Below are the code and all the weights of a small trained network. Each question names an input and a class and asks about switching units off, where a switched-off unit gives its printed mean instead of its output.

import numpy as np


def w(rows, s, z=0):
    codes = np.array(rows[::2]) - 128.0
    scale = np.full(codes.shape[1], s)
    scale[-1] = z or s
    return codes * scale


def f(y):
    return np.maximum(y, 0)


def log_softmax(a):
    a = a - a.max(-1, keepdims=True)
    return a - np.log(np.exp(a).sum(-1, keepdims=True))


def net(x, mask):
    res = np.array(x, float).reshape(1, 5) / 4 @ E
    y = f(res @ A[0][:, :-1].T + A[0][:, -1])
    res = res + np.where(mask, y, B[0][:, -1]) @ B[0][:, :-1]
    return log_softmax(res[-1] @ U[:, :-1].T + U[:, -1])


A, B = {}, {}
E = w([
[137,121,174,204,74,83,78,138,113],'x0',
[124,136,150,135,130,130,145,130,129],'x1',
[190,199,98,119,133,152,113,250,84],'x2',
[146,130,118,113,127,125,112,116,137],'x3',
[48,188,104,166,100,176,102,129,206],'x4',
],0.018)
A[0] = w([
[58,125,134,157,143,159,91,75,186,129],'n0',
[198,144,124,117,140,98,158,196,28,135],'n1',
[129,148,145,205,47,85,68,118,156,129],'n2',
[153,143,169,115,131,70,72,176,82,111],'n3',
[157,106,107,66,188,164,164,152,83,195],'n4',
[112,225,86,161,77,223,93,185,160,22],'n5',
[88,125,123,123,194,176,151,82,163,191],'n6',
[149,55,150,141,156,113,148,120,77,179],'n7',
[147,119,105,76,213,172,193,162,116,219],'n8',
[139,58,150,159,144,94,126,115,135,114],'n9',
[180,118,172,240,34,53,65,142,141,132],'n10',
[83,133,100,154,108,119,142,84,224,165],'n11',
[172,116,128,114,137,124,148,166,98,174],'n12',
[115,100,65,85,139,181,227,137,140,255],'n13',
[143,235,90,158,106,161,111,234,129,78],'n14',
[102,119,157,158,115,74,68,122,139,146],'n15',
[125,9,148,101,143,41,177,67,105,245],'n16',
[145,120,176,191,26,71,60,142,113,134],'n17',
],0.011,0.0072)
B[0] = w([
[51,81,59,165,193,151,159,197,235,206],'n0',
[211,107,73,184,198,114,129,137,93,237],'n1',
[102,60,157,160,135,171,153,84,113,197],'n2',
[162,95,119,143,193,106,143,108,50,188],'n3',
[209,130,113,142,98,84,115,179,145,211],'n4',
[129,150,232,64,35,167,89,56,93,215],'n5',
[60,155,109,63,117,104,108,125,195,196],'n6',
[180,150,117,93,119,125,73,79,53,195],'n7',
[173,138,121,120,96,65,132,222,175,218],'n8',
[115,100,155,127,121,164,141,62,105,172],'n9',
[142,14,149,174,162,163,166,2,69,223],'n10',
[31,143,94,155,166,145,128,136,214,209],'n11',
[149,143,117,147,164,38,137,179,128,188],'n12',
[100,190,101,68,92,114,75,173,182,213],'n13',
[189,163,144,68,103,138,116,68,51,237],'n14',
[116,49,177,152,132,180,195,81,121,174],'n15',
[123,177,230,25,15,156,63,78,92,254],'n16',
[139,37,135,154,168,129,168,24,92,208],'n17',
],0.0089,0.023)
U = w([
[114,200,171,47,38,92,84,124,143,192],'0',
[129,95,197,101,81,174,144,78,77,174],'1',
[56,141,49,117,157,122,141,157,211,155],'2',
[71,71,125,212,177,146,201,111,179,2],'3',
[179,126,61,140,158,68,149,221,142,157],'4',
[149,97,75,187,255,80,160,109,74,47],'5',
],0.0099,0.0015)

Each question gives the input, the list of numbers given to net, and the class t.
The units are the neurons (one row each of A and B). Each row of codes is followed by its name. A weight is (code - 128) times the scale printed after its matrix; where a second scale follows, it is the last column's (A, B and U).
mask holds one flag per neuron, in row order. A switched-off neuron (its flag False) gives its mean, the last column of its row in B, instead of its output. The means were averaged over made-up inputs and are rounded, as every weight is.
A unit's drop is (log p(t) with every unit on - log p(t) with that unit switched off) / (log p(t) with every unit on - log p(t) with every unit switched off).
The circuit of an input: a set's keep is (log p(t) with only the set's units on - log p(t) with every unit switched off) / (log p(t) with every unit on - log p(t) with every unit switched off). Starting from the 12 units with the biggest drops (on a tie, the unit counted first), units are removed one at a time, each time the one whose removal leaves the highest keep (on an exact tie, the one counted first), for as long as the keep stays at least 0.8.
units of the circuit, in order: the units of the circuit, biggest drop first
most important unit: the unit with the biggest drop
top k neurons: the k neurons with the biggest drops, biggest first
drop when u is switched off: that unit's drop, to one decimal
input [0,-3,-2,5,-7], class 0: units of the circuit, in order : n16, n10
input [1,-2,8,1,5], class 1: units of the circuit, in order : n13
input [-7,-8,0,-8,0], class 0: top 2 neurons : n1, n0
input [2,5,5,-7,0], class 5: top 2 neurons : n16, n1
input [-4,5,0,3,5], class 2: top 2 neurons : n16, n0
input [-5,-7,8,6,-1], class 4: top 2 neurons : n16, n1
input [5,-4,1,-7,-2], class 5: top 2 neurons : n5, n16
input [-4,-5,8,5,0], class 4: top 2 neurons : n16, n1
input [-5,-5,-2,-3,1], class 2: top 2 neurons : n5, n14
input [4,2,7,-1,0], class 5: top 3 neurons : n16, n1, n3
input [-1,-4,0,-1,-6], class 0: top 2 neurons : n16, n0
input [-8,-6,-2,1,-8], class 0: drop when n16 is switched off : 0.5
input [-3,-2,1,7,-4], class 4: drop when n5 is switched off : 0.2
input [0,-1,-1,0,6], class 2: most important unit : n10
input [2,5,-7,-7,1], class 3: drop when n5 is switched off : 0.3
